Below is a small trained network, with its code and all its weights. Each question gives an input and a target symbol and asks what happens when units are switched off, that is, made to give their printed mean instead of their output.

import numpy as np


def w(rows, s, z=0):
    codes = np.array(rows[::2]) - 128.0
    scale = np.full(codes.shape[1], s)
    scale[-1] = z or s
    return codes * scale


def f(y):
    return y / 2 * (1 + np.tanh(0.7978845608 * (y + 0.044715 * y**3)))


def softmax(a):
    e = np.exp(a - a.max(-1, keepdims=True))
    return e / e.sum(-1, keepdims=True)


def log_softmax(a):
    a = a - a.max(-1, keepdims=True)
    return a - np.log(np.exp(a).sum(-1, keepdims=True))


def net(x, mask):
    ids = ['βγδεζηλμτ'.index(c) for c in x.split()]
    T = len(ids)
    res = E[ids] + P[:T]
    r = res
    for j in range(3):
        rows = slice(4 * j, 4 * j + 4)
        q, k, v = (r @ M[0][rows].T for M in (Q, K, V))
        z = softmax(np.where(np.tri(T) > 0, q @ k.T / 4**0.5, -1e9)) @ v
        o = O[0][rows]
        res = res + np.where(mask[j], z, o[:, -1]) @ o[:, :-1]
    y = f(res @ A[0][:, :-1].T + A[0][:, -1])
    res = res + np.where(mask[3:7], y, B[0][:, -1]) @ B[0][:, :-1]
    return log_softmax(res[-1] @ U[:, :-1].T + U[:, -1])


Q, K, V, O, A, B = {}, {}, {}, {}, {}, {}
E = w([
[160,113,147],'β',
[164,36,138],'γ',
[183,136,133],'δ',
[199,182,161],'ε',
[176,141,123],'ζ',
[164,114,96],'η',
[190,254,126],'λ',
[178,134,124],'μ',
[159,101,221],'τ',
],0.01)
P = w([
[246,126,151],'0',
[143,108,175],'1',
[176,144,72],'2',
[115,113,181],'3',
[172,129,51],'4',
[98,108,191],'5',
[160,120,37],'6',
[85,114,184],'7',
[150,117,27],'8',
[74,113,182],'9',
[164,149,28],'10',
],0.013)
Q[0] = w([
[90,101,106],'h0',
[129,106,109],'h0',
[126,83,132],'h0',
[143,182,150],'h0',
[193,133,23],'h1',
[229,129,150],'h1',
[131,127,63],'h1',
[66,71,254],'h1',
[228,130,135],'h2',
[47,175,196],'h2',
[210,128,92],'h2',
[33,108,154],'h2',
],0.015)
K[0] = w([
[73,181,152],'h0',
[78,143,105],'h0',
[92,117,126],'h0',
[201,115,96],'h0',
[252,155,164],'h1',
[191,9,101],'h1',
[225,215,178],'h1',
[17,92,124],'h1',
[233,50,168],'h2',
[25,125,146],'h2',
[232,109,160],'h2',
[5,158,70],'h2',
],0.012)
V[0] = w([
[61,141,128],'h0',
[181,152,98],'h0',
[62,114,107],'h0',
[163,133,152],'h0',
[122,17,172],'h1',
[173,211,183],'h1',
[158,196,199],'h1',
[130,166,244],'h1',
[84,55,247],'h2',
[152,65,64],'h2',
[142,69,187],'h2',
[133,180,2],'h2',
],0.0097)
O[0] = w([
[158,134,172,17],'h0',
[118,149,49,177],'h0',
[180,142,179,24],'h0',
[102,92,89,192],'h0',
[57,91,139,254],'h1',
[158,221,193,192],'h1',
[156,222,237,191],'h1',
[124,140,242,204],'h1',
[1,148,241,172],'h2',
[116,78,37,172],'h2',
[62,136,114,246],'h2',
[217,77,79,3],'h2',
],0.0098,0.006)
A[0] = w([
[8,181,247,3],'n0',
[176,63,143,134],'n1',
[64,246,2,236],'n2',
[185,131,11,143],'n3',
],0.0071,0.0052)
B[0] = w([
[147,167,2,247],'n0',
[83,115,58,123],'n1',
[91,43,174,203],'n2',
[202,76,45,141],'n3',
],0.0077,0.015)
U = w([
[103,141,154,189],'β',
[48,56,147,168],'γ',
[138,121,133,153],'δ',
[119,167,245,203],'ε',
[149,113,111,154],'ζ',
[150,85,69,2],'η',
[169,155,110,43],'λ',
[145,115,115,123],'μ',
[87,190,112,54],'τ',
],0.012,0.0043)

Each question gives the input, a string of symbols that net reads in full, and the target symbol t.
The units are the heads (4 rows each of Q, K, V and O) and the neurons (one row each of A and B). Each row of codes is followed by its name. A weight is (code - 128) times the scale printed after its matrix; where a second scale follows, it is the last column's (O, A, B and U).
mask holds one flag per unit, heads first, then neurons. A switched-off unit (its flag False) gives its mean, the last column of its rows in O or B, instead of its output. The means were averaged over made-up inputs and are rounded, as every weight is.
A unit's drop is (log p(t) with every unit on - log p(t) with that unit switched off) / (log p(t) with every unit on - log p(t) with every unit switched off).
The circuit of an input: a set's keep is (log p(t) with only the set's units on - log p(t) with every unit switched off) / (log p(t) with every unit on - log p(t) with every unit switched off). Starting from all 7 units, units are removed one at a time, each time the one whose removal leaves the highest keep (on an exact tie, the one counted first), for as long as the keep stays at least 0.8.
circuit, biggest first: the units of the circuit, biggest drop first
unit that matters most: the unit with the biggest drop
top k neurons: the k neurons with the biggest drops, biggest first
heads that matter: for each layer, one digit per head in row order, 1 if its drop is at least 0.15 and else 0, layers parted by /
input ζ ε γ γ γ δ β τ ε ζ, target τ: unit that matters most : n0
input γ γ μ, target γ: circuit, biggest first : (n2 n0 h1)
input ε τ γ γ μ τ ε β γ τ ζ, target ε: circuit, biggest first : (h1 n0 h2)
input ε ζ γ γ ζ γ λ γ γ τ, target τ: circuit, biggest first : (n0 h2)
input η γ ε, target η: circuit, biggest first : (h2 n3)
input τ ε η, target τ: heads that matter : 011
input ε γ τ, target ε: circuit, biggest first : (n0 h1 h2)
input ε ε η γ ζ γ η β γ ε μ, target ε: circuit, biggest first : (h1 n0 h2)
input λ ε ζ γ λ η γ γ λ ε γ, target λ: circuit, biggest first : (h1 h2)
input λ η τ η δ γ τ ε ε τ μ, target λ: circuit, biggest first : (h2 h1)
input τ γ μ, target τ: heads that matter : 011
input γ η τ γ γ γ ε λ, target γ: heads that matter : 010
input γ η ε η γ γ ε ε γ ε η, target γ: circuit, biggest first : (n2 n0)
input η γ γ λ ε γ γ λ γ γ ε, target η: heads that matter : 001
input η τ γ τ τ γ η, target η: unit that matters most : h2
input γ γ ε, target γ: heads that matter : 000
input τ ε γ γ λ δ ε, target τ: heads that matter : 011
input ε ε τ ε μ γ τ, target ε: circuit, biggest first : (h1 n0 h2)
input λ γ λ γ ε τ ζ, target λ: heads that matter : 011
input η τ γ ε η λ γ λ μ, target η: circuit, biggest first : (h2)
input β τ γ γ τ γ ε, target ε: heads that matter : 010
input γ τ λ, target γ: top 2 neurons : (n2 n0)
